Each row has a class, written after it.
[8 11 -31 -16 0 0 8 -42 7 14 -4 6 -22 5 38 19 16 37 -20 -4 10 -6 12 -9 7 -20 -26 -12 -3 -13 13 -6]  S
[-18 15 3 7 -8 -13 12 -17 4 2 1 8 1 8 8 -6 7 5 -6 -11 -1 0 24 6 -13 12 -9 -13 -14 -10 5 -7]  V
[12 25 -26 -7 13 -3 0 -17 -14 29 -5 -9 3 24 7 20 11 -2 -18 -10 22 -4 -22 -18 7 -3 8 21 13 22 -11 6]  F
[1 1 -11 -43 6 40 12 0 -34 -2 -13 38 20 -6 49 8 -8 25 -11 25 -23 -1 -26 -7 6 -24 -9 -12 -25 -13 -29 -9]  U
[-9 -1 -7 38 7 -21 6 -10 -5 -15 0 -6 -1 10 -2 -5 -4 11 16 0 -1 -4 20 -12 0 10 -11 -1 -5 -19 3 -4]  N
[13 10 2 -19 14 -2 1 -37 -14 -6 3 1 -32 -3 29 16 9 26 -5 -13 -15 5 4 2 18 -20 10 -16 -8 -28 -9 -8]  L
[-7 11 -38 26 -33 -3 2 18 3 18 -9 35 -61 -4 5 5 5 -13 -15 9 4 -8 3 -7 -29 13 10 14 -10 18 27 7]  W
[-20 -8 -14 20 2 -27 0 -25 16 4 -1 10 -10 0 1 -9 -10 -16 17 6 5 4 21 -15 -14 17 -13 -4 -8 -3 20 -14]  F
[11 -5 7 2 20 -8 -17 19 -19 11 9 14 -1 8 -18 11 -6 -22 -18 13 1 -3 -3 11 5 -6 16 12 1 18 9 -9]  T
[7 -7 -27 -40 3 -8 -18 31 1 -15 2 34 -9 -11 8 -1 -5 -14 1 24 -15 0 -2 -11 14 -5 6 4 -6 -11 -9 -8]  U
[-38 -8 -103 -21 15 10 -9 -11 23 -10 -9 42 -48 18 12 5 12 -17 5 -14 13 -4 4 31 -10 -11 -35 53 -28 6 24 2]  K
[38 16 102 -15 -5 45 -9 -93 18 -32 9 24 -61 -15 9 -43 -8 23 -11 17 -48 -21 12 -28 43 3 5 16 -26 -14 -14 -28]  W
[10 -1 -24 -47 15 -22 -2 -25 25 -5 -5 9 -18 -2 1 20 16 15 -1 1 6 -4 -9 4 26 -29 -8 -13 -2 -27 16 2]  S
[20 -8 -5 -4 -22 25 -38 42 -29 15 3 -20 21 -31 15 12 -10 7 -49 -8 2 10 14 -41 -24 11 -18 -4 13 28 32 4]  M
[1 4 11 -3 -9 12 -14 -12 12 4 5 9 -1 6 11 -14 -3 3 9 3 6 -2 -4 5 -14 8 10 -8 -3 -5 11 9]  X
[25 28 -18 -23 27 10 -3 -7 -5 6 -3 15 6 -5 12 0 -4 7 -10 13 -21 -14 -12 9 3 -12 28 9 -9 4 -13 22]  U
[22 -2 -27 -45 16 36 -8 24 -34 16 -13 32 -43 9 -10 44 1 26 -44 17 -17 1 -23 12 22 0 8 14 -11 24 -24 1]  V
[-6 13 14 -4 -11 -9 6 -27 16 2 2 3 5 11 5 -11 1 6 -1 -5 9 1 27 1 -19 2 -6 -7 -12 -3 10 -1]  Q
[13 7 11 -16 -9 7 -1 -11 8 6 -3 16 2 11 7 -13 3 5 -6 -1 -1 5 6 7 -3 -5 14 3 -3 -6 -3 2]  Q
[1 6 -26 11 -4 0 -4 -12 12 8 -3 22 -4 7 17 -7 -4 -10 4 5 -5 7 3 -16 -8 14 5 -5 3 0 6 -9]  F
[8 -20 74 -28 7 -29 11 -41 -17 5 22 -1 10 -49 41 -10 -22 17 -1 -6 -11 10 -29 2 3 -34 -46 -42 8 -56 3 -3]  L
[-13 7 22 23 -8 -17 5 -16 4 -5 1 -8 -1 0 11 -16 -12 7 21 -3 8 1 23 -4 -18 12 12 -19 -3 0 8 -12]  L
[9 25 -26 -4 -16 -28 31 -17 26 -5 -21 -25 24 -15 -9 -8 -12 32 -17 1 12 -33 -27 24 -25 -23 39 -46 22 9 -13 33]  U
[-38 -10 12 7 -26 15 13 -72 58 -87 -27 -19 -14 -1 1 -23 7 38 46 -21 -10 6 4 -10 20 1 -1 -45 -52 -51 7 -36]  L
[3 7 -2 37 -2 -4 4 7 -2 1 -6 11 5 11 12 -14 -7 14 6 2 -1 -1 12 -7 -6 20 13 -8 7 -1 1 8]  N
[-3 7 -18 -1 -12 0 4 14 -2 11 -6 22 -6 8 10 -4 8 4 -12 -9 -8 7 2 12 -2 9 19 -6 4 -3 -11 7]  V
[16 -8 94 -49 42 -34 7 -47 -20 21 10 -11 23 -30 5 8 8 2 -34 -19 3 -5 9 29 16 -34 -28 -21 -13 -37 15 -6]  V
[-10 -2 15 11 -14 -12 3 -12 6 1 2 -4 -3 8 4 -15 -7 14 19 0 19 -1 22 -16 -11 9 -11 -3 -3 -10 11 3]  D
[35 -24 80 93 -2 25 29 -1 -58 20 -13 -9 10 21 -40 -28 -40 55 3 32 25 -21 6 18 -30 23 20 11 -23 19 -22 2]  N
[-17 -9 2 15 -12 -11 -3 -4 18 -14 10 11 2 14 -9 -15 1 4 18 6 16 2 32 -2 -12 11 -14 1 -9 -2 7 -11]  K
[42 16 0 16 21 2 -6 1 15 17 -17 -35 -22 30 -52 13 7 9 -5 11 26 -26 -26 -11 37 -25 35 53 -15 21 7 27]  S
[-19 10 55 12 -20 20 37 3 8 -21 5 4 39 -5 17 -1 2 14 -4 11 -26 19 27 -18 3 13 -21 -56 -6 -11 -35 -27]  V
[15 5 12 -16 -7 10 -3 -8 6 10 -5 18 2 11 9 -11 2 10 -8 -1 1 5 5 7 -4 -5 20 -2 -1 -1 -5 6]  Q
[-1 8 -6 14 -14 3 2 18 1 -1 -8 30 -9 2 4 -6 7 -12 16 0 -3 0 1 -4 -15 9 25 -5 5 12 -7 -4]  W
[-10 10 -4 5 0 -16 8 2 11 -8 -1 3 15 -7 9 0 -5 4 6 7 7 -7 18 -11 -13 1 -8 -19 -21 -5 1 -4]  U
[-6 -9 -11 -29 9 -2 -9 -14 -1 -8 13 16 -22 3 1 17 15 23 -3 2 7 15 18 5 -3 0 -27 3 -19 -5 5 9]  K
[19 -5 27 5 8 -8 3 15 8 11 -7 12 -7 -23 -23 6 -8 -10 -6 -5 10 -12 -26 14 -6 -1 10 -9 20 20 -6 4]  W
[14 19 -52 21 -23 23 -9 39 -17 -8 8 46 -32 13 -5 6 10 -17 3 25 -28 4 6 -17 -10 31 21 23 17 17 -23 -23]  W
[7 9 -36 3 2 1 -9 -11 11 11 -3 27 -14 7 13 -2 -2 -7 2 6 -9 8 -5 -12 -3 16 12 0 6 4 4 0]  F
[-3 3 3 -26 30 -27 -13 -8 6 -3 15 -2 10 -12 -7 10 -6 -16 -10 8 -8 3 -14 2 11 -12 -24 -4 13 20 7 -4]  T
[7 9 -15 -1 -3 4 0 23 8 0 -4 20 12 -8 19 -7 -6 -3 -3 13 -7 -4 5 -9 -4 3 11 -9 -8 2 -7 -1]  U
[7 -3 -2 1 -19 3 4 9 6 10 3 28 -2 8 11 -22 -10 9 8 -10 5 2 25 -7 -6 10 14 -9 -4 -1 1 -7]  M
[-17 -19 -3 -8 0 -30 -12 0 -4 11 -4 4 3 16 2 6 7 18 30 0 24 16 35 -16 -3 26 -12 -14 -5 -8 21 -14]  D
[33 18 -23 16 17 15 -6 -27 -4 5 -1 -24 5 7 8 10 11 31 -7 -12 2 -5 3 -12 3 -8 -25 12 4 -8 3 4]  D
[11 -19 -8 -16 17 -15 7 -25 -2 6 -4 -25 -17 -15 -5 28 14 6 -29 -17 22 -12 -11 8 33 -46 -20 14 4 -27 7 2]  S
[10 -2 -4 -4 -17 -2 3 10 1 8 5 25 -2 11 5 -15 -10 8 6 -8 6 -1 26 -8 -5 6 16 -11 -2 -4 0 -11]  M
[33 -9 81 -2 -5 19 -2 -50 26 18 -18 -32 15 -34 -10 -22 -2 37 -43 -19 9 5 -8 27 -8 6 15 -21 -7 14 26 31]  Q
[-2 -5 -4 5 -8 16 -3 19 16 -1 2 29 6 18 -2 -13 -2 0 9 8 11 3 2 5 -4 7 4 7 1 9 -8 1]  K
[3 47 -18 -6 19 26 5 -72 6 17 10 10 1 16 42 8 6 20 -12 -7 -16 -17 -1 12 -9 -2 -12 -8 -1 -13 4 -2]  X
[-12 -26 20 -15 -14 -13 -6 34 -16 -8 -16 -18 -12 -1 -1 3 0 -1 12 2 19 14 3 -11 13 -9 44 -10 4 14 -11 -5]  L
[-22 -23 -15 -34 -22 -4 0 17 -21 11 -12 39 -35 17 26 22 12 12 -14 37 -4 23 -11 -19 21 -11 -5 -16 -37 0 17 -25]  T
[-6 7 -5 12 -3 -15 9 3 9 -10 0 5 12 -1 0 -9 -8 0 10 9 8 -12 19 -7 -11 3 -1 -8 -19 -5 -6 -9]  U
[-55 7 114 -94 -2 -2 19 -42 -8 -54 51 10 27 -18 4 31 21 -35 -22 -9 -7 22 88 -39 39 21 -63 -35 -29 -59 1 -85]  M
[7 5 -16 7 7 -5 -5 -9 11 16 0 21 -8 3 8 -2 -8 -11 1 8 -5 3 -4 -13 -3 10 6 0 5 5 5 -1]  F
[-3 -7 -12 -8 -12 -5 -2 -24 5 -15 9 2 -7 -8 10 -2 -15 19 -6 -27 4 -11 17 -19 -3 -12 -29 -17 -1 -24 3 -17]  M
[26 30 -45 101 -29 77 24 26 -30 15 -9 26 27 -3 33 -8 13 -1 -10 15 -42 8 -30 -9 -41 11 -4 17 -16 -8 -5 -3]  W
[-14 -31 84 22 34 -44 -9 -15 -14 -9 29 21 15 -15 -15 -20 -16 -24 25 23 -9 12 81 3 -5 50 -39 -7 -17 -31 31 -48]  N
[18 6 -84 -31 22 -25 -25 7 7 6 -2 42 2 -7 26 -2 6 -21 0 -14 -1 -15 -25 22 -4 -22 -8 16 -3 -39 23 -1]  U
[3 -4 -28 82 22 -14 7 47 14 23 -20 -20 34 16 -25 -1 -5 -26 38 -1 9 9 10 13 -2 24 34 7 12 34 0 -23]  L
[0 37 21 32 15 -48 -29 45 -9 2 31 -74 72 -19 -45 25 -14 -57 -13 -5 30 -10 2 -30 -35 23 -34 10 47 24 37 -15]  L
[2 14 -107 -60 -27 -29 -16 -15 41 -16 12 94 -61 23 25 -28 29 22 33 27 -22 26 24 38 -32 27 11 -16 -17 -26 37 13]  K
[-15 -1 1 5 5 -20 -1 -11 7 -14 8 10 5 10 8 -4 4 -4 11 4 0 10 13 -3 -1 -6 -13 -17 -15 1 7 -18]  T
[26 21 48 34 18 23 -15 19 40 32 -15 12 -18 -7 -9 -27 -44 -21 1 -8 13 -24 -48 9 -2 0 42 27 -7 33 27 42]  L
[32 32 -104 23 22 -26 -14 15 -34 -11 26 -26 -4 20 -34 36 20 -17 -27 0 -14 -9 -27 -14 25 8 -36 63 49 -16 -19 -12]  N
[8 6 1 -11 -14 9 -5 -6 8 3 -4 17 2 8 14 -13 2 5 -8 3 -4 7 16 1 -12 -2 10 -4 -3 -3 3 0]  Q
[3 8 -15 1 -16 18 2 2 9 8 -7 27 -12 20 17 -7 6 10 3 10 10 0 20 -5 0 7 25 2 1 6 0 1]  S
[4 43 -66 -63 27 38 -40 -3 -2 -25 8 56 -7 17 23 21 15 -2 -9 31 -50 20 -3 -1 -7 22 3 -1 -17 28 19 -7]  T
[17 11 -16 7 21 0 0 -15 -5 -1 4 1 13 13 5 -1 2 2 -4 -1 1 -4 -18 9 0 -25 -16 8 -4 15 -6 -7]  T
[-12 -4 7 10 -16 1 11 -15 13 -6 -4 3 -10 12 7 -9 3 12 12 5 20 -3 29 -12 2 -3 2 -1 -10 -2 1 -4]  S
[-9 -39 33 -31 24 -19 -19 40 -18 20 -9 9 36 3 3 0 14 -40 12 4 35 25 50 9 -15 -7 -22 18 -27 15 29 -32]  Q
[6 13 -15 -4 -4 10 0 6 -26 10 7 20 -39 0 1 21 -15 10 -20 11 -16 -2 -12 9 0 10 35 1 14 0 -9 3]  L
[-21 18 -26 12 14 -24 17 -7 -8 7 19 -26 23 -23 -3 51 13 -11 -39 -6 19 0 25 -12 -13 23 -81 -3 -12 -2 15 -34]  U
[-5 -1 18 -8 -10 -11 3 -25 6 -3 3 5 -1 11 3 -12 0 7 3 -1 6 2 30 0 -9 -4 -4 -4 -11 -12 1 -10]  Q
[38 45 41 45 28 -21 30 -51 30 3 14 -8 25 8 -17 -4 -2 34 -5 -7 -4 -14 15 17 3 32 -8 -37 18 -11 -7 -2]  N
[-84 -30 -19 62 -23 33 5 -26 21 14 -14 6 29 -15 23 0 -11 -1 -17 -6 -5 16 29 -4 -16 67 -53 -8 -13 9 46 -44]  K
[-11 19 -75 -1 -21 12 -14 -12 25 -10 3 46 -4 37 3 -30 1 15 43 -9 -7 14 15 -9 -17 64 -1 16 -17 6 14 -15]  M
